Below is a small trained network, with its code and all its weights. Each question gives an input and a target symbol and asks what happens when units are switched off, that is, made to give their printed mean instead of their output.

import numpy as np


def w(rows, s, z=0):
    codes = np.array(rows[::2]) - 128.0
    scale = np.full(codes.shape[1], s)
    scale[-1] = z or s
    return codes * scale


def norm(h):
    return h / np.sqrt((h * h).mean(-1, keepdims=True) + 1e-5)


def f(y):
    return y / 2 * (1 + np.tanh(0.7978845608 * (y + 0.044715 * y**3)))


def softmax(a):
    e = np.exp(a - a.max(-1, keepdims=True))
    return e / e.sum(-1, keepdims=True)


def log_softmax(a):
    a = a - a.max(-1, keepdims=True)
    return a - np.log(np.exp(a).sum(-1, keepdims=True))


def net(x, mask):
    ids = ['ΘΠΣΦαγδεζηλμξτψω'.index(c) for c in x.split()]
    T = len(ids)
    res = E[ids] + P[:T]
    q, k, v = (norm(res) @ M[0].T for M in (Q, K, V))
    z = softmax(np.where(np.tri(T) > 0, q @ k.T / 4**0.5, -1e9)) @ v
    res = res + np.where(mask[0], z, O[0][:, -1]) @ O[0][:, :-1]
    y = f(norm(res) @ A[0][:, :-1].T + A[0][:, -1])
    res = res + np.where(mask[1:13], y, B[0][:, -1]) @ B[0][:, :-1]
    return log_softmax(norm(res)[-1] @ U[:, :-1].T + U[:, -1])


Q, K, V, O, A, B = {}, {}, {}, {}, {}, {}
E = w([
[156,180,87],'Θ',
[107,166,58],'Π',
[57,177,131],'Σ',
[48,88,100],'Φ',
[182,132,176],'α',
[204,165,35],'γ',
[168,189,79],'δ',
[204,37,155],'ε',
[106,153,89],'ζ',
[123,5,103],'η',
[162,107,57],'λ',
[156,101,68],'μ',
[125,151,113],'ξ',
[165,113,74],'τ',
[175,193,47],'ψ',
[42,198,219],'ω',
],0.018)
P = w([
[215,223,1],'0',
[204,209,34],'1',
[196,202,52],'2',
[187,192,68],'3',
[185,188,77],'4',
[182,176,88],'5',
[184,167,98],'6',
[178,157,108],'7',
[175,143,120],'8',
[172,141,125],'9',
[168,136,130],'10',
[170,145,119],'11',
],0.007)
Q[0] = w([
[133,170,53],'H0',
[101,2,199],'H0',
[168,186,33],'H0',
[222,178,44],'H0',
],0.019)
K[0] = w([
[78,99,165],'H0',
[171,126,25],'H0',
[75,86,209],'H0',
[99,79,252],'H0',
],0.019)
V[0] = w([
[124,204,106],'H0',
[73,167,189],'H0',
[105,116,92],'H0',
[11,89,60],'H0',
],0.012)
O[0] = w([
[87,175,158,253],'H0',
[169,206,119,106],'H0',
[101,125,97,141],'H0',
[84,157,8,111],'H0',
],0.014,0.0056)
A[0] = w([
[134,152,135,13],'N0',
[104,112,109,83],'N1',
[119,154,140,124],'N2',
[130,122,123,106],'N3',
[94,138,68,110],'N4',
[23,135,175,102],'N5',
[120,185,254,70],'N6',
[214,133,174,255],'N7',
[177,94,159,191],'N8',
[148,183,156,194],'N9',
[113,74,59,93],'N10',
[132,125,123,63],'N11',
],0.019,0.004)
B[0] = w([
[155,165,124,123],'N0',
[139,127,124,135],'N1',
[103,138,152,161],'N2',
[136,122,115,120],'N3',
[173,159,152,254],'N4',
[168,141,29,179],'N5',
[16,79,171,251],'N6',
[252,172,80,254],'N7',
[177,123,160,193],'N8',
[83,103,178,250],'N9',
[104,25,140,200],'N10',
[148,124,103,112],'N11',
],0.029,0.0063)
U = w([
[60,136,185,79],'Θ',
[151,183,7,55],'Π',
[104,210,110,249],'Σ',
[120,105,10,169],'Φ',
[194,88,243,86],'α',
[180,133,104,57],'γ',
[83,127,223,23],'δ',
[240,115,125,112],'ε',
[172,182,39,43],'ζ',
[131,51,112,255],'η',
[133,83,122,73],'λ',
[99,104,136,111],'μ',
[16,112,110,77],'ξ',
[160,83,171,32],'τ',
[143,170,184,30],'ψ',
[106,183,176,58],'ω',
],0.018,0.0061)

Each question gives the input, a string of symbols that net reads in full, and the target symbol t.
The units are the heads (4 rows each of Q, K, V and O) and the neurons (one row each of A and B). Each row of codes is followed by its name. A weight is (code - 128) times the scale printed after its matrix; where a second scale follows, it is the last column's (O, A, B and U).
mask holds one flag per unit, heads first, then neurons. A switched-off unit (its flag False) gives its mean, the last column of its rows in O or B, instead of its output. The means were averaged over made-up inputs and are rounded, as every weight is.
A unit's drop is (log p(t) with every unit on - log p(t) with that unit switched off) / (log p(t) with every unit on - log p(t) with every unit switched off).
The circuit of an input: a set's keep is (log p(t) with only the set's units on - log p(t) with every unit switched off) / (log p(t) with every unit on - log p(t) with every unit switched off). Starting from the 12 units with the biggest drops (on a tie, the unit counted first), units are removed one at a time, each time the one whose removal leaves the highest keep (on an exact tie, the one counted first), for as long as the keep stays at least 0.8.
circuit, biggest first: the units of the circuit, biggest drop first
k most important neurons: the k neurons with the biggest drops, biggest first
drop when u is switched off: that unit's drop, to one decimal
input Π Σ Θ Π δ ω, target ξ: circuit, biggest first	(N6 N5)
input γ η δ, target η: circuit, biggest first	(H0 N10)
input Σ δ ζ τ Θ, target Σ: circuit, biggest first	(N6 H0 N7)
input Θ Σ Π ζ Θ δ Π λ δ, target Σ: circuit, biggest first	(H0 N6 N7)
input α η α ζ ε Θ Π δ Π Π ξ ε, target ε: circuit, biggest first	(N7)
input α ψ Π α η μ, target η: 2 most important neurons	(N10 N7)
input ζ ξ μ Π ε ξ τ ψ Π Π Σ γ, target Σ: circuit, biggest first	(H0 N7)
input ψ ψ δ ξ α τ ε μ δ Σ ξ, target Σ: circuit, biggest first	(H0 N6 N7)
input Φ δ δ, target Φ: 3 most important neurons	(N10 N7 N6)
input δ δ Π ξ, target ξ: circuit, biggest first	(H0 N6)
input Π δ Π δ ε Θ ξ Π ζ Π Θ, target ε: circuit, biggest first	(H0 N7)
input ξ γ Π λ ξ η Π Π ζ γ, target η: circuit, biggest first	(H0 N10)
input Π Θ Π η Π α ε ζ, target ε: 3 most important neurons	(N7 N9 N10)
input ξ α Π Π, target α: circuit, biggest first	(H0 N7 N6)
input η η Π δ ζ δ Π δ Π, target η: circuit, biggest first	(H0)
input Π Π α δ Σ ξ ζ, target Σ: 2 most important neurons	(N6 N7)
input μ ζ Π, target Π: 2 most important neurons	(N6 N4)
input ζ ζ Σ α ε Φ λ λ τ λ ω, target ξ: 2 most important neurons	(N6 N7)
input Θ ζ δ ζ Σ μ ε Π ζ ξ, target ε: drop when N9 is switched off	0.1
input Π Π Θ Π ε Π Θ Φ ξ, target Φ: drop when N9 is switched off	0.1
input δ ξ Π ζ δ δ Π ε ζ Σ, target Σ: most important neuron	(N7)
input η ζ ζ, target η: drop when H0 is switched off	1.3
input δ Θ ζ Π, target Π: 2 most important neurons	(N6 N5)
